Each row is followed by one of two labels, saying whether the row has a hidden trait. Each part has a new trait and two new labels.
0 0 1 -1 1 -1 0 0 0 0 1 0 2 1 -1 -1 1 -1 1 3 0 1 2 3 0 0 -1 -1 -2 0 -3 1
 1 1 3 -1 0 -2 1 1 0 0 -1 -1 0 -3 1 1 0 0 -1 0 0 -1 -1 -2 0 -1 1 0 0 0 0
 0 0 1 -2 0 0 0 2 1 0 1 6 0 2 1 -2 1 2 -1 -1 1 0 0 -1 -2 3 -1 0 1 -1 0
 -1 1 1 -1 1 -3 1 -1 -2 -2 0 0 -1 -2 0 -1 0 1 0 => C
-5 11 -1 7 -3 -25 -2 -1 8 7 0 23 19 3 0 24 -6 -2 -3 -10 -54 -2 -7 18 -16
 -20 -1 -6 10 0 5 -13 11 0 23 8 3 18 9 7 -2 -4 -45 -3 -4 -13 0 7 1 23 10
 5 24 18 -5 -6 -2 -1 21 23 7 14 -5 -7 -10 4 8 1 -17 1 -11 -2 -3 -31 -30
 4 13 9 5 12 1 16 -2 1 -17 1 -3 0 10 -16 0 7 3 -1 -23 0 -1 24 -10 -1 15
 -1 9 -30 20 -24 -4 21 1 -6 -38 -12 -2 => C
-1 0 1 0 0 2 -1 0 0 0 1 -1 1 2 -1 0 1 0 1 2 0 1 0 2 0 0 0 -1 -2 0 -2 1 2
 1 2 -1 0 -1 1 1 0 0 7 -1 0 -3 1 1 2 -2 -3 1 1 -2 -1 -2 -1 0 1 0 0 0 0 1
 0 0 -3 0 0 0 1 -1 0 0 -1 1 1 1 -2 2 4 -2 -1 1 -1 0 -1 -2 2 -1 0 0 -1 0
 -3 1 0 -2 0 -2 1 0 -2 1 0 -2 -1 -1 0 -1 2 1 0 => C
0 -1 0 0 0 0 1 0 1 -1 0 3 -1 0 1 -1 0 0 0 -1 0 0 0 -2 -1 1 0 1 0 0 1 0 0
 0 -1 1 0 1 0 0 0 0 2 0 0 0 0 0 0 1 1 0 3 0 0 1 0 0 0 1 0 0 0 -2 0 0 1 0
 -1 0 0 1 0 -1 0 -1 0 0 0 0 -1 -1 1 -1 -1 0 1 0 -2 0 0 0 1 0 0 0 0 -2 0
 1 -1 0 1 -1 -2 1 1 -1 0 0 0 0 0 => C
0 0 0 0 0 -1 0 0 0 0 0 1 -1 0 0 2 0 0 0 1 2 0 1 0 1 0 0 0 0 0 -1 0 1 0 1
 0 0 0 0 0 0 0 0 0 -1 0 0 0 0 2 -1 1 1 1 0 1 0 0 1 1 -1 -2 0 0 0 1 -1 0
 -2 0 -1 0 0 3 -1 0 0 0 0 0 0 -2 0 0 -1 0 -1 -1 0 -1 0 0 0 0 0 0 0 0 0 0
 1 0 0 -1 -1 2 0 2 0 0 -2 -1 0 => C
6 14 9 -5 1 -29 10 -7 7 -2 -6 14 -2 -3 -1 24 1 5 10 -16 -53 -5 -7 10 -25
 -20 4 8 7 -1 5 -18 -2 3 12 -3 -4 -4 7 6 5 -9 -41 0 -2 13 2 -2 -5 21 -14
 -2 31 12 1 4 14 6 11 19 -2 22 5 -12 -4 -11 6 -3 -18 0 2 18 4 -30 -30 8
 15 -5 2 15 15 15 -1 5 -18 -1 6 -7 2 -9 -6 6 -7 4 -14 1 2 25 -8 -12 11 4
 9 -16 18 -26 5 17 2 -8 -36 8 3 => V
1 0 1 -1 1 -2 0 0 0 -1 1 1 4 2 -1 1 1 -1 1 2 -4 1 0 2 0 -2 0 -1 -1 0 -2
 1 2 1 2 -1 0 -2 1 1 0 0 -2 -1 0 -3 2 2 1 -2 -2 0 -1 -3 -1 -2 0 0 1 -1 0
 -2 0 1 -1 1 -3 0 1 0 1 1 0 1 -1 1 2 1 -1 0 4 -2 -1 1 0 0 -2 -2 5 -1 1 0
 -2 -1 0 1 1 1 1 -3 1 -1 -2 1 0 -3 -2 0 0 -1 -1 1 0 => V
1 1 0 0 0 3 0 0 0 0 0 0 0 0 0 1 0 0 0 0 1 0 0 0 0 1 0 0 0 0 0 0 0 0 1 0
 0 0 0 0 0 0 -1 0 0 0 0 0 1 1 0 0 1 -1 0 0 0 0 0 1 0 1 0 0 0 1 -1 0 0 0
 0 0 0 0 0 0 0 0 0 -1 0 -1 0 0 1 0 0 0 0 0 0 0 0 0 -1 0 0 -1 0 0 0 0 0
 -1 -1 -2 0 -1 0 0 1 -1 0 => V
-1 0 -1 0 0 1 0 0 -1 0 0 0 -1 -1 0 -1 -1 0 0 -1 -1 0 0 0 0 1 0 1 0 0 1 0
 -1 0 -1 0 0 1 -1 0 0 0 -1 0 0 1 0 -1 0 0 1 0 -2 0 0 1 0 0 -3 0 0 1 0 0
 0 0 1 0 0 0 0 2 0 3 1 0 0 0 0 0 -1 3 0 -1 0 0 0 0 -2 0 0 0 0 0 0 0 0 2
 0 1 0 0 1 -1 0 0 0 0 0 1 0 0 0 => V

Next part:
2 9 0 -9 7 -6 20 -9 -4 6 -2 -11 -2 2 5 1 23 8 0 0 -4 -4 -1 7 3 -5 -3 3
 22 2 -2 -4 -2 3 -4 -23 -12 => S
0 7 0 -9 8 -1 5 -16 -2 3 0 -4 -5 -2 2 0 25 6 0 -2 -5 -6 -1 4 4 -4 -1 1
 15 -2 -7 -4 -3 6 -2 -21 -11 => L
0 8 5 7 3 -3 -20 -8 -7 7 -2 14 3 6 4 0 -1 7 0 -6 -9 -7 0 6 -12 -3 -2 1
 -10 -3 -10 -4 -7 -15 3 9 -4 => L
1 20 2 -1 12 -1 -3 -20 -12 4 -4 8 -9 -2 1 -3 37 8 -3 -6 -11 -13 2 4 -6 0
 0 5 1 1 -3 -11 -5 -5 1 -12 -8 => L
2 8 0 -11 4 -4 25 5 -7 2 0 -10 -1 5 2 -2 -3 -1 -2 3 -2 -1 0 3 -5 1 -1 1
 15 5 19 4 3 2 0 -17 -8 => S
2 13 3 -1 -7 -5 12 31 -21 9 -1 -6 17 14 4 5 -27 2 -3 -5 -20 -2 4 11 -18
 -4 -2 -10 -6 3 13 13 -4 -21 5 -3 -15 => S
-1 12 1 1 12 -1 -3 -28 -2 4 -1 3 -10 -4 3 0 35 7 0 -2 -4 -7 -1 3 -3 0 -1
 5 4 -2 -12 -11 -3 -3 0 -6 -1 => L
-1 3 5 9 1 -1 -21 -5 -3 4 -1 16 1 3 2 0 -2 5 0 -4 -4 -5 -1 3 -9 0 -1 2
 -13 -4 -8 -4 -4 -11 2 15 2 => L
-2 -2 4 11 2 -1 -23 -9 4 4 0 17 -1 1 2 0 -3 5 1 -3 -1 -2 -2 2 -5 0 -1 2
 -12 -4 -16 -4 -3 -10 2 16 6 => L
3 17 1 -11 8 -6 20 -8 -13 4 -8 -3 -5 1 3 -3 29 8 -3 -5 -4 -4 2 5 0 -1 -2
 5 20 5 6 -4 -4 7 -3 -26 -15 => S
1 7 -1 -9 0 -3 22 9 -4 4 3 -12 4 5 3 2 -2 0 0 4 -6 3 0 5 -10 -2 -2 -5 12
 3 13 8 2 -3 1 -16 -6 => S
0 -1 2 5 -8 -2 -4 22 -7 3 -3 4 10 7 1 1 -26 3 -2 -3 -4 2 1 1 -9 2 0 -4
 -11 1 -1 7 -3 -10 2 12 1 => L
1 11 -1 -10 10 -4 8 -22 -4 5 -2 -2 -7 -3 3 0 34 7 0 -3 -5 -4 0 5 2 -4 -2
 2 20 -1 -6 -4 -4 4 -3 -22 -11 => L
-1 12 2 -5 15 -4 -6 -29 1 3 -2 2 -11 -6 3 0 40 6 0 -2 1 -4 -3 2 8 -1 -2
 8 17 -1 -8 -11 -2 8 -4 -18 -6 => S
1 10 -1 -6 -1 -3 22 13 -11 6 2 -12 6 10 3 -1 -9 0 -2 2 -10 -3 1 6 -13 -2
 -2 -5 6 3 16 7 0 -9 3 -11 -7 => S
0 6 7 10 3 -2 -21 -8 -4 5 -3 20 2 4 3 0 0 9 0 -5 -5 -5 -1 4 -9 -1 -1 3
 -13 -4 -10 -5 -5 -11 2 13 0 => L
-1 -6 2 12 -6 -4 -6 11 3 5 -1 2 10 5 3 6 -24 6 1 -1 2 6 -3 4 -5 1 -2 -4
 -11 -1 -10 6 -2 -13 1 21 9 => L
2 21 4 -9 14 -6 1 -23 -11 6 -6 6 -11 -1 4 -2 41 8 -3 -6 -5 -5 0 5 0 -2
 -2 5 16 1 3 -5 -5 2 -3 -22 -12 => L
-1 1 4 12 3 -2 -20 -7 1 5 0 15 1 3 3 1 -3 6 1 -4 -2 -3 -2 4 -7 -1 -2 2
 -13 -3 -15 -5 -3 -15 2 17 6 => L
1 0 2 5 -11 4 -1 32 -13 -4 -6 7 6 7 -4 -7 -32 0 -5 -4 -5 -5 5 -4 -9 7 5
 0 -19 4 12 2 -1 -5 4 20 0 => L
-1 5 2 4 12 -4 -24 -26 3 9 0 13 -3 3 5 3 16 8 3 -3 -6 -7 -4 7 -9 -5 -4 3
 -4 -8 -19 -11 -6 -15 1 4 4 => L
-1 -2 0 2 -5 -2 12 16 -2 3 2 -13 8 3 2 3 -16 -2 0 3 -2 6 -1 2 -7 1 -1 -5
 -4 3 9 11 3 -6 2 4 3 => S
1 2 -2 -9 2 -2 21 -5 0 2 1 -14 0 3 3 0 5 3 0 2 -2 -3 -1 3 -3 -3 -1 3 17
 3 -1 -4 2 6 -1 -21 -6 => S
3 24 0 -13 10 -3 9 -18 -17 4 -4 2 -7 0 3 -3 36 7 -3 -7 -14 -11 4 7 -3 -5
 -1 1 19 1 4 -4 -7 4 -1 -27 -22 => L
-1 -3 2 3 -5 -5 1 23 -1 6 -1 0 12 8 3 4 -24 -1 0 -1 -1 6 -2 4 -7 0 -2 -6
 -2 -1 4 10 -3 -9 1 5 4 => S
2 19 2 -12 11 0 4 -18 -13 -2 -6 6 -11 -3 -1 -5 35 5 -4 -5 -6 -8 4 1 1 1
 2 6 16 3 7 -10 -3 11 0 -22 -16 => L
0 -6 2 5 -9 0 -2 30 -3 0 -3 3 14 6 0 4 -28 0 -1 -3 0 8 0 1 -7 4 1 -4 -12
 1 1 12 -1 -8 2 16 6 => S
-1 1 1 3 -6 -3 4 18 -4 9 3 -9 16 11 5 9 -27 2 1 -1 -9 4 -2 9 -11 -6 -4
 -9 -3 -2 -7 13 -2 -17 2 1 -2 => S
0 8 7 10 5 -5 -19 -5 -6 8 -4 20 1 6 4 0 1 10 0 -6 -6 -5 -1 6 -10 -2 -2 2
 -11 -4 -10 -4 -7 -18 2 12 -1 => L
-1 9 2 0 14 -4 -2 -29 3 5 -2 2 -9 -7 3 1 38 7 1 -1 3 -2 -4 4 3 1 -2 8 10
 -1 -11 -10 -1 2 -2 -9 3 => L
0 8 5 9 2 -6 -9 6 -7 11 -2 4 9 9 7 2 -18 9 0 -4 -10 -7 -1 9 -13 -5 -4 -2
 -12 -2 -8 -1 -6 -24 2 12 -1 => L
1 12 7 8 3 -3 -16 0 -12 7 -4 19 2 7 2 -2 -9 7 -2 -6 -10 -8 2 5 -13 -1 -1
 2 -15 -3 1 -4 -7 -19 3 14 -3 => L
0 7 5 10 4 -4 -16 -6 -5 7 -3 14 0 5 4 0 -5 7 0 -4 -5 -4 -1 5 -10 -1 -2 2
 -12 -1 -7 -5 -4 -18 2 15 1 => L
0 12 2 2 14 -3 -15 -25 -2 3 -6 17 -12 -1 2 -2 28 6 -1 -4 1 -4 -1 1 0 3 0
 9 -3 -3 -4 -10 -4 -6 2 8 4 => L
0 13 2 2 11 -2 -9 -25 -5 5 -1 8 -8 -1 3 -1 31 8 0 -4 -7 -9 0 4 -6 -1 -1
 5 -3 -1 -11 -10 -3 -9 2 0 -1 => L
-2 -7 2 4 -4 -6 13 20 4 6 3 -13 12 6 4 8 -23 -1 1 3 3 13 -5 4 -5 0 -3 -5
 -1 2 4 16 4 -9 0 9 8 => S
0 0 2 6 -6 -4 -3 20 -5 6 -3 3 11 10 3 1 -26 4 -1 -3 -5 0 -1 5 -10 0 -2
 -5 -9 0 1 6 -4 -15 2 11 -1 => S
-1 5 7 11 6 -5 -21 -9 -1 7 -3 21 1 4 4 1 0 8 1 -5 -2 -3 -3 5 -5 -2 -2 2
 -11 -5 -7 -4 -5 -17 1 18 6 => L
